Below are the code and all the weights of a small trained network. Each question names an input and a class and asks about switching units off, where a switched-off unit gives its printed mean instead of its output.

import numpy as np


def w(rows, s, z=0):
    codes = np.array(rows[::2]) - 128.0
    scale = np.full(codes.shape[1], s)
    scale[-1] = z or s
    return codes * scale


def f(y):
    return y / 2 * (1 + np.tanh(0.7978845608 * (y + 0.044715 * y**3)))


def log_softmax(a):
    a = a - a.max(-1, keepdims=True)
    return a - np.log(np.exp(a).sum(-1, keepdims=True))


def net(x, mask):
    res = np.array(x, float).reshape(1, 5) / 4 @ E
    y = f(res @ A[0][:, :-1].T + A[0][:, -1])
    res = res + np.where(mask, y, B[0][:, -1]) @ B[0][:, :-1]
    return log_softmax(res[-1] @ U[:, :-1].T + U[:, -1])


A, B = {}, {}
E = w([
[129,128,128,129],'x0',
[194,209,179,96],'x1',
[139,188,41,216],'x2',
[2,200,152,127],'x3',
[124,103,207,247],'x4',
],0.0071)
A[0] = w([
[50,185,174,125,55],'n0',
[189,116,159,107,77],'n1',
[135,115,72,85,92],'n2',
[127,104,152,104,18],'n3',
[144,108,169,191,58],'n4',
[131,149,96,157,45],'n5',
[96,53,89,140,93],'n6',
[141,143,147,129,198],'n7',
[196,88,123,120,85],'n8',
[147,148,171,168,148],'n9',
[143,166,78,82,66],'n10',
[126,106,130,120,185],'n11',
[79,135,141,132,81],'n12',
[85,83,132,149,124],'n13',
[136,90,190,93,75],'n14',
[168,206,187,104,158],'n15',
[118,152,79,172,97],'n16',
[137,152,89,162,44],'n17',
[111,101,188,78,3],'n18',
[138,165,92,158,41],'n19',
[95,79,206,71,78],'n20',
[247,92,160,151,82],'n21',
[72,28,136,90,61],'n22',
[135,137,89,102,133],'n23',
[144,110,126,139,229],'n24',
[101,110,162,98,43],'n25',
[130,143,91,62,72],'n26',
[171,50,100,136,64],'n27',
[121,96,155,172,64],'n28',
[109,79,143,102,38],'n29',
[117,128,71,84,75],'n30',
[198,156,201,155,72],'n31',
[180,180,161,77,142],'n32',
[132,104,85,116,201],'n33',
[125,135,94,95,59],'n34',
],0.016,0.0056)
B[0] = w([
[178,227,217,127,214],'n0',
[98,169,140,156,176],'n1',
[102,68,185,159,185],'n2',
[205,130,139,144,125],'n3',
[121,10,212,179,184],'n4',
[208,88,87,209,141],'n5',
[11,214,87,89,189],'n6',
[55,83,96,62,168],'n7',
[160,216,174,132,194],'n8',
[106,34,149,122,185],'n9',
[128,70,159,172,184],'n10',
[73,105,113,123,161],'n11',
[151,200,172,128,157],'n12',
[50,156,127,133,175],'n13',
[233,78,41,201,180],'n14',
[40,113,33,151,224],'n15',
[210,145,75,223,189],'n16',
[221,99,68,244,152],'n17',
[193,138,81,214,167],'n18',
[230,83,74,230,150],'n19',
[209,107,79,210,218],'n20',
[165,218,154,114,254],'n21',
[118,127,74,216,199],'n22',
[99,107,151,160,171],'n23',
[47,110,70,83,192],'n24',
[174,170,101,198,145],'n25',
[111,70,255,235,189],'n26',
[132,238,183,133,192],'n27',
[94,44,203,116,160],'n28',
[140,142,78,189,141],'n29',
[138,126,207,194,183],'n30',
[28,127,121,158,200],'n31',
[40,128,99,184,214],'n32',
[55,125,122,118,199],'n33',
[117,67,199,199,147],'n34',
],0.0076,0.0075)
U = w([
[193,129,72,153,103],'0',
[107,149,123,126,245],'1',
[76,153,97,128,147],'2',
[127,83,199,131,65],'3',
[162,231,180,116,74],'4',
[131,98,81,9,127],'5',
],0.015,0.011)

Each question gives the input, the list of numbers given to net, and the class t.
The units are the neurons (one row each of A and B). Each row of codes is followed by its name. A weight is (code - 128) times the scale printed after its matrix; where a second scale follows, it is the last column's (A, B and U).
mask holds one flag per neuron, in row order. A switched-off neuron (its flag False) gives its mean, the last column of its row in B, instead of its output. The means were averaged over made-up inputs and are rounded, as every weight is.
A unit's drop is (log p(t) with every unit on - log p(t) with that unit switched off) / (log p(t) with every unit on - log p(t) with every unit switched off).
The circuit of an input: a set's keep is (log p(t) with only the set's units on - log p(t) with every unit switched off) / (log p(t) with every unit on - log p(t) with every unit switched off). Starting from the 12 units with the biggest drops (on a tie, the unit counted first), units are removed one at a time, each time the one whose removal leaves the highest keep (on an exact tie, the one counted first), for as long as the keep stays at least 0.8.
circuit, biggest first: the units of the circuit, biggest drop first
most important unit: the unit with the biggest drop
k most important neurons: the k neurons with the biggest drops, biggest first
drop when u is switched off: that unit's drop, to one decimal
input [6,5,5,-2,7], class 3: 2 most important neurons : n4, n9
input [5,3,-3,7,2], class 4: circuit, biggest first : n0
input [-5,8,6,-5,0], class 2: 2 most important neurons : n31, n15
input [-6,-5,4,-7,-5], class 4: circuit, biggest first : n27, n8
input [-1,7,2,-3,-4], class 2: 2 most important neurons : n15, n32
input [3,7,-7,2,2], class 0: 2 most important neurons : n14, n20
input [0,-5,-1,-6,1], class 4: circuit, biggest first : n27, n8
input [1,5,8,8,-7], class 0: 3 most important neurons : n19, n16, n17
input [-1,7,-8,4,-2], class 0: circuit, biggest first : n20, n14
input [0,7,-2,6,-8], class 3: 2 most important neurons : n26, n10
input [1,-4,-2,6,-5], class 4: circuit, biggest first : n0, n15
input [-1,7,5,-2,-8], class 3: circuit, biggest first : n26, n10
input [-8,-2,-8,-8,-6], class 0: 3 most important neurons : n14, n20, n22
input [5,-1,4,3,6], class 3: most important unit : n4
input [-1,3,-1,0,-5], class 3: 3 most important neurons : n26, n6, n10
input [-1,4,-5,-7,-1], class 4: 3 most important neurons : n21, n8, n27
input [6,8,-7,-7,-8], class 2: 4 most important neurons : n32, n15, n1, n31
input [-1,-4,-2,-6,-2], class 4: 3 most important neurons : n27, n8, n15
input [-3,8,-1,3,8], class 2: 3 most important neurons : n15, n31, n26
input [-6,-6,-5,2,-7], class 3: circuit, biggest first : n26
input [-1,5,4,-7,-6], class 4: 2 most important neurons : n21, n8
input [6,-2,-6,8,3], class 4: drop when n0 is switched off : 0.9
input [6,-5,0,-1,-8], class 3: drop when n0 is switched off : 0.0
input [-7,8,-3,5,6], class 2: drop when n31 is switched off : 0.2
